Moves between points:
from | α δ ξ η ψ
j140 | j508 j985 j599 j604 j38
j329 | j428 j524 j345 j363 j550
j380 | j197 j89 j563 j490 j645
j411 | j717 j550 j541 j428 j826
j14 | j140 j393 j322 j125 j299
j125 | j604 j446 j14 j241 j985
j737 | j241 j140 j795 j322 j446
j225 | j490 j236 j911 j822 j89
j550 | j8 j364 j708 j35 j990
j428 | j708 j35 j411 j318 j8
j508 | j455 j156 j446 j299 j707
j604 | j299 j543 j140 j393 j156
j566 | j345 j363 j705 j154 j428
j151 | j322 j125 j682 j991 j140
j826 | j99 j990 j642 j8 j887
j691 | j306 j151 j421 j849 j737
j633 | j501 j355 j990 j963 j849
j763 | j563 j490 j756 j911 j197
j35 | j235 j99 j550 j642 j633
j991 | j14 j241 j151 j795 j604
j563 | j236 j516 j822 j380 j188
j561 | j363 j411 j154 j688 j524
j363 | j318 j717 j329 j541 j35
j455 | j593 j756 j543 j38 j225
j156 | j756 j911 j38 j926 j563
j471 | j151 j795 j849 j861 j14
j364 | j633 j887 j235 j99 j999
j705 | j688 j329 j61 j566 j411
j236 | j798 j645 j538 j197 j705
j501 | j691 j471 j693 j999 j682
j659 | j154 j688 j645 j61 j363
j8 | j68 j633 j826 j235 j693
j822 | j538 j197 j225 j563 j798
j89 | j659 j705 j516 j798 j561
j593 | j911 j822 j926 j707 j490
j795 | j125 j599 j991 j737 j393
j322 | j599 j604 j737 j14 j508
j524 | j35 j826 j318 j717 j364
j318 | j550 j642 j428 j524 j235
j235 | j990 j963 j8 j364 j501
j306 | j795 j322 j861 j682 j241
j999 | j849 j861 j501 j355 j151
j68 | j887 j501 j99 j990 j421
j538 | j89 j188 j490 j236 j61
j355 | j471 j306 j999 j421 j991
j887 | j355 j691 j963 j693 j861
j241 | j393 j508 j125 j599 j543
j299 | j38 j926 j508 j985 j756
j645 | j566 j561 j188 j659 j329
j421 | j861 j682 j355 j691 j795
j985 | j156 j593 j299 j543 j763
j990 | j693 j999 j68 j633 j691
j861 | j991 j737 j471 j306 j125
j688 | j541 j428 j561 j345 j717
j642 | j364 j68 j35 j826 j963
j708 | j826 j235 j717 j550 j68
j197 | j188 j659 j236 j516 j566
j61 | j561 j345 j659 j705 j541
j911 | j380 j538 j763 j225 j516
j963 | j999 j421 j633 j887 j471
j516 | j645 j61 j197 j89 j154
j541 | j524 j708 j363 j411 j642
j490 | j516 j798 j380 j538 j659
j682 | j737 j14 j306 j151 j599
j543 | j926 j707 j985 j455 j911
j849 | j682 j991 j691 j471 j322
j599 | j446 j299 j241 j140 j455
j707 | j225 j563 j593 j756 j538
j99 | j963 j693 j364 j68 j355
j38 | j707 j763 j455 j156 j822
j154 | j329 j541 j566 j561 j318
j345 | j411 j318 j688 j329 j708
j446 | j543 j38 j393 j508 j593
j798 | j61 j566 j89 j188 j688
j717 | j642 j8 j524 j708 j99
j926 | j763 j225 j156 j593 j380
j756 | j822 j380 j707 j763 j236
j188 | j705 j154 j798 j645 j345
j693 | j421 j849 j887 j501 j306
j393 | j985 j455 j604 j446 j926

The rows follow the links: the fewer symbols apart two points are, the more alike their rows tend to be.

Each row is also shifted at random along 4 hidden directions that mean nothing.

Some points, each with a row of numbers:
j693 [927, 61, 170, 40, 10, 111, 76, -1, 264, 16, 170, -25, -191, 52, -36, 65, 283, -198, 86, 130, -85, -54, 287, -106, 104, 164, 125, -157, -120, -133, -41, -44, -214, 58, 43, -336, -42, 181, 7, 92, 112, 66, 67, -541, -37, -106, 158, 117, 178, -124, -177, -273, 89, 248, 86, -38, -175, -121, 19, 100, 40, 28]
j236 [-8, 57, -121, -58, -44, -67, 12, -137, -199, -135, 9, -9, 190, -35, 51, 20, -230, 41, -26, -85, -28, 14, -242, 123, -154, -45, 5, 188, 186, 136, 80, 67, 230, -98, -6, 348, 26, -265, 20, -6, -58, -68, -91, 459, 110, 75, -259, -133, -151, 210, 229, 225, -130, -159, -143, 116, 157, 50, 34, -172, 158, -251]
j501 [723, 60, 79, -32, 53, 77, -36, -114, 212, -17, 157, 117, 29, 17, -67, -12, 27, -142, -45, 142, 48, 70, 34, 1, -16, 49, 115, -177, -96, -59, -83, 151, -117, 39, -65, 8, -73, -106, 15, 143, -26, 127, 52, -60, -53, -132, 87, 83, 8, 42, -47, -35, 19, 2, -115, 40, 25, 50, -53, 124, -51, -4]
j154 [-1351, -115, -169, 127, 194, -280, 8, -105, -142, 27, -92, 72, 268, 138, -227, 1, -196, -87, -194, -197, 117, 61, -229, 328, -289, -130, 8, 67, 10, 231, 135, 126, -53, 229, -19, 211, 58, -193, -66, 26, -245, 94, -68, 364, -30, 38, -146, -69, -14, 318, 76, 171, 0, -231, 31, 181, 278, 460, -168, 142, 5, 102]
j8 [454, 114, 40, -154, 170, 384, 95, 92, 128, -183, 138, -27, -314, 220, -159, -115, -60, 130, 38, 149, -99, 148, 153, -164, 125, 23, -137, 62, -209, -46, 107, 131, -37, -226, 17, -186, -91, 14, -146, 129, -220, 152, -159, -375, -90, 21, 148, 75, 156, -459, -265, -358, -88, 79, 177, 90, -289, -324, -93, 240, 2, 14]
j471 [179, 73, -56, -321, -22, 252, -175, -44, 122, -42, 51, 71, 9, -50, -14, -159, -225, 240, -62, 243, 170, 109, -202, -71, 149, -147, -77, -159, -86, -78, -172, 275, 81, -339, -166, 294, -189, -210, -7, 141, -65, 121, 54, 427, 42, -112, 121, 58, -258, -169, 56, 152, -153, -255, -189, -33, 69, -316, -69, 60, -257, 2]
j705 [-259, 5, -135, 415, 27, -374, 115, 92, -134, 42, -5, -151, -112, 159, 35, 183, 396, -58, -55, -140, -189, -179, 190, 28, -100, -8, 149, 197, 29, -53, 175, -474, -71, 221, -55, -200, 272, 320, -111, 13, 109, -234, -7, -315, 146, 222, -67, 111, 222, 204, 40, -89, -4, 38, 234, -101, 52, 102, 36, 26, 268, -19]
j688 [284, -1, -82, 165, 56, -103, 179, 0, -60, -82, 21, -166, -118, 210, -105, 98, 119, -14, 35, -119, -176, -121, 102, 101, -47, -38, 21, 179, 16, 67, 205, -180, -85, -26, 63, -172, 127, 150, -77, 16, -49, -13, -118, -241, 111, 107, -93, -8, 192, -19, 13, -137, -79, 97, 234, 42, -24, -106, -72, 105, 198, -34]
j61 [-110, 53, -270, 171, 9, -323, -1, -15, -208, -68, -40, -127, 20, 137, 11, 60, 90, 162, -130, -80, -115, -78, -105, 111, -112, -156, 35, 224, 53, 37, 145, -251, 106, -48, -151, 187, 193, 21, -117, 53, -45, -148, -40, 234, 203, 212, -147, 66, 8, 221, 194, 153, -199, -254, 93, -38, 224, -17, -38, 34, 176, -77]
j455 [325, 23, -24, 361, -414, -390, -40, 203, -86, 222, -79, -308, -245, -149, 457, 226, 726, 100, 122, -13, -259, -422, 280, -248, 269, -8, 194, 62, 126, -343, -92, -792, 29, -45, -104, -310, 276, 598, 82, -174, 652, -503, 240, -402, 318, 195, 81, 168, 86, 81, 157, 43, 35, 175, 134, -488, -4, -367, 291, -299, 135, -46]
j717 [305, 207, 97, -15, 173, 231, 157, -32, 115, -191, 285, 119, -126, 160, -146, -9, -19, -234, 1, 117, -106, 243, 231, -130, -133, 261, 39, 57, -123, -4, 128, 171, -6, 137, 53, -129, -1, -127, -124, 200, -210, 103, -202, -447, -208, 25, 6, 82, 211, -99, -218, -389, 48, 139, -2, 221, -215, 182, 3, 145, 231, -163]
j798 [-1347, 3, 135, -290, 17, 465, 165, 9, -26, -205, -5, -33, -105, 33, -84, -80, -364, 67, 223, -57, -104, 99, 11, -82, 52, 69, -255, 144, 46, 179, 141, 289, 160, -244, 248, -58, -129, -120, -4, -64, -205, 151, -239, -131, -118, -14, -61, -230, 30, -444, -112, -225, -20, 219, 54, 196, -342, -270, 9, -63, 68, -134]
j524 [-124, 146, 23, -180, 143, 300, 113, -146, 126, -249, 234, 34, -63, 167, -183, -60, -226, -64, 23, 103, -61, 149, 18, -6, -83, 82, -13, 44, -61, 70, 124, 298, 17, -144, 51, 48, -76, -220, -88, 188, -224, 216, -178, -99, -61, -60, -46, -38, 42, -160, -90, -217, -97, 51, -32, 226, -143, -118, -80, 153, 106, -164]
j541 [191, 80, 200, -285, 346, 529, 242, -95, 37, -298, 158, 239, 6, 159, -325, -149, -545, -284, 76, -59, 27, 437, 59, 4, -224, 285, -209, 94, -81, 292, 219, 619, 76, 106, 279, -34, -185, -419, -94, 111, -539, 365, -360, -278, -438, -87, -104, -201, 157, -296, -362, -423, 115, 180, -47, 510, -349, 351, -100, 169, 145, -121]
j99 [358, 15, 31, -116, 253, 241, 42, 23, 126, -67, 68, 104, -87, 163, -232, -118, -155, -23, -62, 67, 70, 191, 21, -24, -3, 26, -130, -59, -211, 39, 58, 274, -109, 21, 22, -56, -109, -89, -107, 134, -298, 218, -124, -169, -196, -38, 114, 64, 91, -220, -232, -208, 10, -24, 89, 164, -108, 89, -159, 275, -100, 129]
j345 [-221, -41, 13, 63, 116, 61, 189, -46, -2, -104, 35, -59, -30, 170, -195, 29, -92, -108, 42, -115, -106, -16, 82, 136, -106, 28, -48, 115, -8, 149, 195, 64, -106, 35, 147, -149, 50, 2, -45, 1, -150, 118, -147, -227, -25, 20, -80, -111, 175, -76, -88, -178, 3, 135, 169, 177, -102, 30, -98, 107, 144, -26]
j645 [367, 160, -298, -418, 49, 281, -16, -89, -253, -359, -34, -117, 25, 143, -99, -194, -607, 524, -34, 31, -17, 173, -473, 58, -11, -295, -299, 320, 73, 188, 190, 279, 415, -641, -89, 592, -86, -423, -160, 107, -348, 78, -298, 766, 210, 170, -191, -141, -292, -241, 233, 233, -442, -411, -78, 193, 86, -483, -106, -6, 64, -270]
j737 [-371, -187, 103, 33, -54, -85, -117, 124, 69, 225, -168, -3, -5, -126, 66, -4, 152, 39, 24, 4, 98, -129, 63, -13, 152, -52, -19, -196, -61, -76, -177, -109, -172, 65, 1, -182, -40, 231, 88, -121, 188, -4, 186, -63, -44, -109, 178, 32, -9, -53, -66, 68, 133, 75, 60, -187, 17, -26, 8, -20, -282, 286]
j826 [-605, 69, 44, -231, 287, 335, 54, -5, 133, -164, 102, 167, -49, 155, -273, -178, -317, -14, -73, 111, 99, 306, 2, -33, -64, 49, -158, -31, -213, 74, 71, 422, -54, -37, 43, 27, -155, -250, -135, 173, -402, 266, -170, -70, -260, -61, 95, 38, 50, -261, -255, -221, -19, -59, 6, 246, -131, 107, -166, 291, -76, 66]
j985 [7, 3, -109, 40, -304, -229, -164, -9, -95, 83, -84, -138, 68, -202, 308, 78, 184, 210, 11, 48, 5, -222, -176, -28, 134, -150, 99, -11, 155, -135, -149, -304, 128, -209, -170, 225, 61, 106, 105, -97, 345, -244, 190, 417, 293, 67, -34, 38, -226, 197, 324, 384, -100, -148, -146, -275, 214, -285, 145, -267, -51, -91]
j756 [-608, -179, -16, 261, -197, -312, 20, 143, -153, 216, -245, -192, -41, -116, 178, 120, 300, 73, 113, -209, -110, -324, 103, 17, 115, -80, 0, 58, 131, -31, -11, -455, -26, 96, 90, -248, 153, 395, 111, -257, 306, -223, 125, -141, 158, 91, -1, -67, 89, 51, 93, 96, 86, 137, 190, -248, 20, -111, 121, -196, 11, 133]
j235 [-140, 21, -181, 184, 112, -252, -48, -26, 104, 65, 55, -3, -16, 151, -134, 50, 178, 2, -198, 104, 22, -39, -13, 113, -50, -130, 137, -56, -170, -73, -5, -126, -191, 53, -192, 25, 79, 52, -114, 167, -64, 28, 52, 43, 105, 20, 73, 207, 48, 156, 34, 27, -101, -205, 88, -67, 222, 57, -146, 251, -31, 118]
j543 [-325, -25, -92, 249, -383, -438, -132, 95, -80, 213, -106, -224, -28, -196, 388, 173, 524, 149, 19, -5, -114, -386, 37, -74, 197, -135, 226, -10, 155, -242, -163, -599, 24, -77, -166, -39, 201, 389, 119, -140, 570, -378, 291, 88, 364, 85, 10, 109, -83, 258, 312, 279, -41, -13, -15, -433, 202, -330, 214, -274, 20, -31]
j68 [-2, -49, -1, 75, 211, -39, 13, -2, 156, 48, 42, 101, 0, 140, -217, -14, 22, -136, -106, 35, 75, 73, 99, 76, -64, 32, 16, -138, -205, 8, -12, 101, -243, 203, -34, -127, -19, 5, -52, 110, -161, 148, 15, -183, -140, -87, 114, 106, 104, 0, -187, -126, 77, -10, 88, 59, 25, 241, -154, 270, -112, 199]
j822 [-190, -111, 147, 425, 36, -380, 118, 102, -170, 192, -109, 151, 155, -108, 107, 168, 282, -484, 5, -303, -9, 42, 267, 16, -295, 318, 138, 53, 124, 70, 63, -239, -50, 767, 188, -323, 205, 155, 58, -198, 102, -215, 12, -451, -294, 98, -96, -76, 253, 408, -132, -107, 413, 253, 49, 51, -47, 884, 148, -159, 200, 62]
j156 [-553, -91, -50, -228, -146, 132, -106, 96, -184, 13, -211, -94, 10, -128, 118, -103, -216, 354, 105, -58, 50, -55, -215, -54, 167, -174, -229, 59, 92, 51, -52, 12, 222, -307, 25, 185, -71, -15, 41, -194, 69, -61, 4, 389, 84, 36, -13, -144, -202, -214, 122, 209, -106, -85, -37, -102, -15, -352, 44, -195, -170, 31]
j708 [-453, 122, -98, -290, 128, 290, 7, -178, 108, -262, 162, 50, 15, 164, -232, -120, -385, 111, -75, 155, 25, 184, -220, 99, -46, -96, -80, 22, -85, 101, 58, 410, 65, -314, -69, 310, -131, -382, -96, 212, -302, 261, -162, 306, 42, -72, -51, -1, -125, -124, 34, -4, -224, -187, -95, 224, 42, -219, -141, 188, -6, -135]

Where do the symbols, taken in turn from left to right, take each start?
Answers are names.
[122, 108, 15, 181, 172, -85, 121, -136, 55, -102, 188, 113, 86, 152, -164, 83, 15, -344, -93, -35, -43, 126, 102, 106, -273, 169, 152, 56, -35, 84, 141, 104, -83, 309, 15, -18, 83, -154, -85, 150, -170, 89, -125, -185, -105, 10, -119, 35, 141, 284, -69, -155, 75, 33, -28, 214, 31, 458, -69, 127, 245, -123]
η α δ η δ -> j887
[1043, 26, 65, 84, 20, 5, 37, -35, 224, 41, 131, -30, -129, 81, -62, 51, 244, -119, 9, 121, -38, -76, 187, -30, 39, 40, 137, -129, -111, -140, -32, -46, -228, 33, -38, -214, 12, 163, -1, 118, 85, 68, 94, -340, 34, -86, 132, 119, 125, -40, -86, -185, 38, 137, 65, -55, -41, -90, -42, 132, 18, 35]
α δ η -> j682
[599, 80, 32, 360, -69, -387, -84, -56, 195, 180, 195, 74, 15, -35, 123, 179, 558, -304, -150, 144, -8, -111, 214, -23, -48, 122, 404, -210, -93, -291, -175, -326, -228, 330, -205, -131, 148, 177, 40, 137, 302, -160, 245, -271, 87, -46, 116, 297, 98, 436, 45, 17, 122, 21, -84, -211, 194, 274, 71, 55, 72, -3]
ψ ξ η η ψ ξ -> j604
[203, -39, -116, -187, -161, 77, -57, 136, -220, -4, -201, -160, -64, -98, 176, -75, -131, 398, 94, -49, -32, -87, -179, -102, 196, -174, -207, 147, 115, 16, 6, -120, 259, -342, 3, 140, -26, 56, 27, -188, 91, -147, -22, 291, 163, 109, -14, -112, -168, -242, 134, 185, -147, -103, 31, -145, -24, -433, 78, -208, -85, -3]
ψ α α -> j188
[111, 46, 57, -118, -176, 217, 138, -46, -113, -166, 5, -199, -100, -25, 95, 17, -105, 104, 224, -83, -200, -133, -6, -39, 87, 9, -88, 198, 186, 80, 123, -34, 161, -305, 209, -49, 4, 43, 73, -119, 87, -23, -121, -83, 137, 12, -137, -215, 13, -240, 115, -51, -86, 203, 57, 52, -196, -425, 103, -202, 181, -221]
α α η -> j61
[967, 241, -183, -47, 56, 123, 19, -22, 45, -224, 208, -80, -190, 210, -71, -22, 31, 181, -97, 209, -131, 74, -23, -94, 37, -73, 32, 141, -122, -112, 116, -28, 74, -310, -183, 137, 46, -73, -172, 254, -114, -10, -112, 7, 133, 124, 15, 178, -5, -116, 28, -103, -282, -177, 30, 8, 13, -347, -59, 179, 151, -171]
ξ ψ ψ -> j691
[900, 6, -314, 38, -68, -246, -151, -178, 104, -2, 12, -182, 78, 141, -94, 44, 81, 273, -193, 125, 40, -245, -289, 259, 73, -396, 139, -88, -69, -65, -60, -90, -172, -360, -294, 316, -9, -2, -41, 186, 59, 62, 162, 596, 439, -62, -9, 152, -195, 214, 343, 362, -335, -389, 1, -145, 422, -454, -206, 188, -97, 34]
α ξ η ξ ξ ψ -> j861
[-287, 72, 29, -182, -146, 283, 100, -53, -87, -207, 19, -186, -135, 13, 58, 4, -150, 170, 194, -26, -194, -68, -14, -58, 107, -18, -122, 221, 150, 81, 128, 4, 198, -384, 133, 11, -27, -26, 6, -55, 15, 7, -160, -14, 160, 48, -132, -182, -37, -268, 92, -76, -135, 132, 39, 45, -200, -492, 70, -166, 183, -256]
ψ ψ η δ η -> j8
[314, 164, 193, -8, 113, 292, 241, 136, -109, -187, 138, 134, -153, 39, 33, -12, -65, -247, 159, -71, -170, 304, 315, -308, -139, 411, -90, 242, 33, 72, 212, 75, 256, 250, 236, -229, 43, -84, -89, -24, -186, -69, -277, -613, -372, 167, -72, -83, 252, -222, -316, -455, 207, 317, 15, 226, -442, 354, 176, -112, 324, -229]
α ψ ψ ξ -> j550
[736, 125, -21, 180, -176, -186, -91, 6, 206, 115, 177, -66, -121, -27, 179, 125, 515, -33, -54, 233, -80, -171, 170, -132, 148, 9, 282, -151, -62, -319, -176, -337, -157, -27, -248, -85, 94, 242, 29, 144, 340, -165, 246, -181, 212, -1, 145, 282, 11, 151, 89, 14, -29, -10, -35, -274, 107, -216, 106, 16, 26, -43]
α ψ δ α η -> j38
[-1821, -85, -24, 227, -299, -308, 53, -126, -18, 100, -50, -298, 35, -72, 159, 208, 306, -23, 116, -132, -182, -448, 24, 175, 50, -116, 199, 48, 228, -13, -2, -371, -110, -123, 38, -104, 123, 280, 146, -136, 389, -142, 171, 22, 410, -37, -132, -102, 1, 212, 312, 176, -59, 129, 59, -190, 147, -331, 98, -185, 156, -115]
ξ δ α -> j566
[-485, -133, -63, 94, -120, -239, -79, 141, -214, 166, -233, -46, 58, -159, 153, 5, 65, 152, -2, -146, 52, -104, -63, 8, 36, -94, -65, 62, 110, 2, -45, -227, 99, 76, -13, 39, 82, 142, 43, -210, 128, -208, 69, 177, 23, 111, -27, -35, -64, 99, 96, 209, 33, -55, 26, -141, 100, 88, 83, -171, -78, 101]
ψ ψ ψ δ -> j717
[-928, -262, 91, -16, -212, -35, -119, 64, 144, 265, -210, -206, -80, -161, 83, 32, 202, 186, 153, -15, 45, -392, 5, 60, 348, -218, -16, -232, -13, -92, -186, -185, -254, -237, 56, -266, -88, 394, 174, -194, 344, 26, 280, -39, 215, -191, 174, -30, -65, -194, 66, 128, 26, 150, 157, -278, 2, -534, -22, -62, -322, 303]
η ξ η ξ -> j322
[-1335, -238, -72, 203, -44, -461, -93, -1, -218, 266, -278, 40, 328, -150, 44, 70, -4, -66, -113, -279, 154, -142, -169, 268, -146, -117, 46, -29, 155, 144, -66, -128, -40, 331, 17, 115, 84, 35, 104, -229, 94, -113, 121, 405, 23, 15, -141, -125, -75, 436, 174, 366, 137, -120, -46, -65, 293, 458, 3, -121, -118, 177]
δ ψ δ α α ξ -> j318
[-240, -185, 82, -126, -89, 34, -116, -19, 33, 164, -176, 38, 159, -191, 40, -33, -137, 40, 48, -53, 169, -87, -149, 103, 84, -106, -55, -191, 32, 36, -174, 145, -60, -43, 65, 64, -129, -18, 137, -133, 75, 87, 144, 296, -7, -166, 45, -115, -175, -9, 75, 218, 66, 3, -93, -63, 73, -33, -19, -76, -283, 156]
ψ α α η ξ α -> j563
[-155, -65, 218, 175, -97, -186, -47, 41, 25, 232, -42, 160, 144, -264, 190, 79, 228, -346, 43, -61, 77, 13, 176, -66, -61, 239, 156, -161, 85, -69, -175, -99, -45, 467, 78, -193, 15, 92, 164, -135, 240, -143, 176, -246, -227, -66, 38, 0, 53, 266, -98, -19, 329, 203, -122, -65, -35, 510, 187, -195, -41, 54]
δ ψ η α ξ -> j490
